Below is a small trained network, with its code and all its weights. Each question gives an input and a class and asks what happens when units are switched off, that is, made to give their printed mean instead of their output.

import numpy as np


def w(rows, s, z=0):
    codes = np.array(rows[::2]) - 128.0
    scale = np.full(codes.shape[1], s)
    scale[-1] = z or s
    return codes * scale


def norm(h):
    return h / np.sqrt((h * h).mean(-1, keepdims=True) + 1e-5)


def f(y):
    return np.maximum(y, 0)


def log_softmax(a):
    a = a - a.max(-1, keepdims=True)
    return a - np.log(np.exp(a).sum(-1, keepdims=True))


def net(x, mask):
    res = np.array(x, float).reshape(1, 3) / 4 @ E
    u = 0
    for l in range(3):
        y = f(norm(res) @ A[l][:, :-1].T + A[l][:, -1])
        res = res + np.where(mask[u : u + 13], y, B[l][:, -1]) @ B[l][:, :-1]
        u += 13
    return log_softmax(norm(res)[-1] @ U[:, :-1].T + U[:, -1])


A, B = {}, {}
E = w([
[162,198,178,128,254,144,99,143,171],'x0',
[198,93,79,123,121,62,89,131,196],'x1',
[175,164,63,120,152,113,192,193,80],'x2',
],0.0026)
A[0] = w([
[163,202,159,138,228,112,86,246,99,155],'0.n0',
[154,191,179,234,212,146,21,103,194,96],'0.n1',
[78,80,125,187,78,143,83,80,147,82],'0.n2',
[65,73,164,123,126,139,63,12,194,44],'0.n3',
[63,122,149,204,130,155,94,83,139,61],'0.n4',
[56,82,182,215,161,147,60,6,187,2],'0.n5',
[135,74,67,163,24,147,192,166,73,195],'0.n6',
[138,60,153,111,154,88,182,116,186,107],'0.n7',
[211,108,132,112,90,74,105,127,187,227],'0.n8',
[164,157,156,147,109,112,92,148,112,80],'0.n9',
[169,192,159,227,174,157,52,148,113,52],'0.n10',
[118,206,155,133,104,187,160,168,70,181],'0.n11',
[70,129,249,45,103,175,138,96,94,96],'0.n12',
],0.0017,0.0026)
B[0] = w([
[81,3,104,139,111,97,233,81,144,242],'0.n0',
[101,62,139,94,122,87,198,91,136,214],'0.n1',
[132,138,195,112,192,78,181,132,158,163],'0.n2',
[132,118,211,104,121,83,83,147,80,179],'0.n3',
[185,134,127,143,101,108,88,147,115,146],'0.n4',
[130,94,206,88,79,100,90,139,122,170],'0.n5',
[123,118,191,105,243,99,185,97,175,255],'0.n6',
[146,148,130,128,123,149,104,108,90,142],'0.n7',
[128,164,143,177,146,216,108,59,17,253],'0.n8',
[115,128,118,136,132,107,158,123,145,128],'0.n9',
[132,104,142,117,117,124,185,110,161,152],'0.n10',
[206,112,57,160,141,118,42,81,119,220],'0.n11',
[175,131,110,156,144,120,83,64,80,178],'0.n12',
],0.0025,0.0023)
A[1] = w([
[134,124,89,157,173,121,168,105,120,167],'1.n0',
[124,200,161,121,208,151,104,149,195,72],'1.n1',
[185,136,81,123,106,101,63,144,194,12],'1.n2',
[125,134,130,126,121,132,123,139,127,86],'1.n3',
[154,132,96,123,112,118,89,144,161,23],'1.n4',
[146,105,100,107,84,94,120,114,152,128],'1.n5',
[133,93,180,128,139,114,116,87,117,191],'1.n6',
[68,213,150,129,125,220,134,148,92,6],'1.n7',
[137,147,97,129,105,128,141,200,111,72],'1.n8',
[139,170,101,123,123,131,143,219,118,65],'1.n9',
[173,121,116,130,145,106,92,142,191,63],'1.n10',
[83,92,91,135,1,113,143,127,108,58],'1.n11',
[157,154,116,151,123,131,95,129,98,85],'1.n12',
],0.0047,0.0018)
B[1] = w([
[119,138,167,97,63,154,79,134,149,244],'1.n0',
[105,17,95,116,108,78,238,94,184,198],'1.n1',
[116,150,105,205,118,193,95,86,26,160],'1.n2',
[140,129,151,129,121,129,122,125,128,128],'1.n3',
[101,123,126,156,140,166,117,120,75,137],'1.n4',
[96,162,136,180,157,185,135,95,94,174],'1.n5',
[164,195,70,95,112,120,128,185,114,252],'1.n6',
[156,86,27,211,101,115,68,79,82,166],'1.n7',
[124,142,175,164,149,114,92,170,156,152],'1.n8',
[136,106,196,163,89,92,84,171,151,157],'1.n9',
[63,133,106,172,108,166,136,96,49,167],'1.n10',
[129,100,153,100,253,115,191,110,221,196],'1.n11',
[114,159,120,76,114,112,130,123,129,132],'1.n12',
],0.0037,0.0036)
A[2] = w([
[125,128,95,171,116,180,99,81,68,122],'2.n0',
[154,146,85,148,105,128,155,253,86,79],'2.n1',
[107,97,134,124,108,97,96,105,168,121],'2.n2',
[83,132,169,112,83,123,69,120,174,4],'2.n3',
[115,99,83,138,144,112,193,164,155,129],'2.n4',
[99,118,166,117,77,124,26,98,172,49],'2.n5',
[49,116,124,146,115,119,142,119,77,114],'2.n6',
[150,168,111,98,118,137,136,192,119,119],'2.n7',
[94,112,129,102,42,196,128,123,188,60],'2.n8',
[177,150,95,149,88,121,148,255,123,37],'2.n9',
[129,171,123,164,73,136,64,154,82,170],'2.n10',
[144,226,103,65,130,80,130,146,130,70],'2.n11',
[156,106,100,161,117,99,116,127,142,122],'2.n12',
],0.0043,0.0021)
B[2] = w([
[156,178,86,164,113,134,92,177,76,251],'2.n0',
[86,190,207,97,101,142,55,124,170,227],'2.n1',
[146,174,144,137,141,190,174,185,101,196],'2.n2',
[150,234,176,146,138,141,82,202,138,171],'2.n3',
[89,119,207,104,117,159,115,67,183,248],'2.n4',
[81,253,206,114,94,164,113,254,116,213],'2.n5',
[248,159,87,192,159,117,75,125,172,188],'2.n6',
[188,130,96,67,107,107,84,157,118,177],'2.n7',
[221,127,26,21,122,63,132,167,112,150],'2.n8',
[63,229,224,114,118,163,56,156,117,208],'2.n9',
[90,24,136,96,194,107,246,53,215,225],'2.n10',
[191,91,25,81,72,149,130,152,101,155],'2.n11',
[96,158,143,122,137,193,159,126,64,168],'2.n12',
],0.003,0.0025)
U = w([
[101,47,164,109,189,139,248,53,232,209],'0',
[99,250,241,100,112,168,59,191,140,178],'1',
[160,154,27,238,147,176,91,78,28,191],'2',
[195,115,32,1,76,102,126,171,124,150],'3',
[85,75,91,146,97,52,117,196,129,12],'4',
[105,85,89,147,100,66,120,171,136,21],'5',
[78,60,86,151,98,48,116,212,127,3],'6',
[109,63,102,144,109,65,87,163,130,27],'7',
],0.0089,0.0044)

Each question gives the input, the list of numbers given to net, and the class t.
The units are the neurons (one row each of A and B). Each row of codes is followed by its name. A weight is (code - 128) times the scale printed after its matrix; where a second scale follows, it is the last column's (A, B and U).
mask holds one flag per neuron, layer by layer. A switched-off neuron (its flag False) gives its mean, the last column of its row in B, instead of its output. The means were averaged over made-up inputs and are rounded, as every weight is.
A unit's drop is (log p(t) with every unit on - log p(t) with that unit switched off) / (log p(t) with every unit on - log p(t) with every unit switched off).
The circuit of an input: a set's keep is (log p(t) with only the set's units on - log p(t) with every unit switched off) / (log p(t) with every unit on - log p(t) with every unit switched off). Starting from the 12 units with the biggest drops (on a tie, the unit counted first), units are removed one at a time, each time the one whose removal leaves the highest keep (on an exact tie, the one counted first), for as long as the keep stays at least 0.8.
circuit, biggest first: the units of the circuit, biggest drop first
unit that matters most: the unit with the biggest drop
k most important neurons: the k neurons with the biggest drops, biggest first
k most important neurons of layer l: the k neurons of layer l with the biggest drops, biggest first
drop of u: that unit's drop, to one decimal
input [2,-1,-3], class 3: unit that matters most -> 1.n6
input [-1,6,5], class 2: 2 most important neurons -> [1.n2; 1.n6]
input [-4,8,7], class 2: circuit, biggest first -> [1.n2; 1.n5]
input [2,-2,3], class 3: 2 most important neurons -> [1.n0; 0.n0]
input [-8,7,8], class 0: 4 most important neurons -> [1.n11; 1.n6; 0.n6; 2.n5]
input [3,-2,-2], class 3: 2 most important neurons -> [1.n6; 0.n6]
input [6,-7,6], class 2: 3 most important neurons -> [1.n7; 1.n6; 0.n6]
input [4,8,6], class 2: circuit, biggest first -> [1.n2; 1.n10]
input [-5,2,-5], class 0: 3 most important neurons of layer 1 -> [1.n11; 1.n0; 1.n9]
input [7,-7,0], class 0: 2 most important neurons -> [1.n1; 0.n8]
input [-2,0,-1], class 3: 2 most important neurons -> [2.n11; 1.n6]
input [-2,-1,3], class 3: 2 most important neurons -> [0.n6; 1.n0]
input [8,8,7], class 0: 2 most important neurons of layer 1 -> [1.n1; 1.n6]
input [8,6,-6], class 0: circuit, biggest first -> [1.n1]
input [-8,-7,1], class 0: 2 most important neurons -> [1.n11; 0.n8]
input [-2,-3,2], class 3: 3 most important neurons of layer 0 -> [0.n8; 0.n6; 0.n11]
input [-6,7,-7], class 1: 2 most important neurons of layer 1 -> [1.n1; 1.n7]
input [-3,1,-1], class 3: 2 most important neurons -> [0.n6; 0.n0]
input [2,2,-3], class 3: drop of 2.n11 -> 0.2
input [4,-6,0], class 2: circuit, biggest first -> [1.n7]
input [-1,4,-1], class 2: drop of 2.n0 -> 0.1
input [-6,4,-8], class 1: drop of 2.n5 -> 0.3
input [-2,-6,-4], class 2: drop of 1.n0 -> 0.1
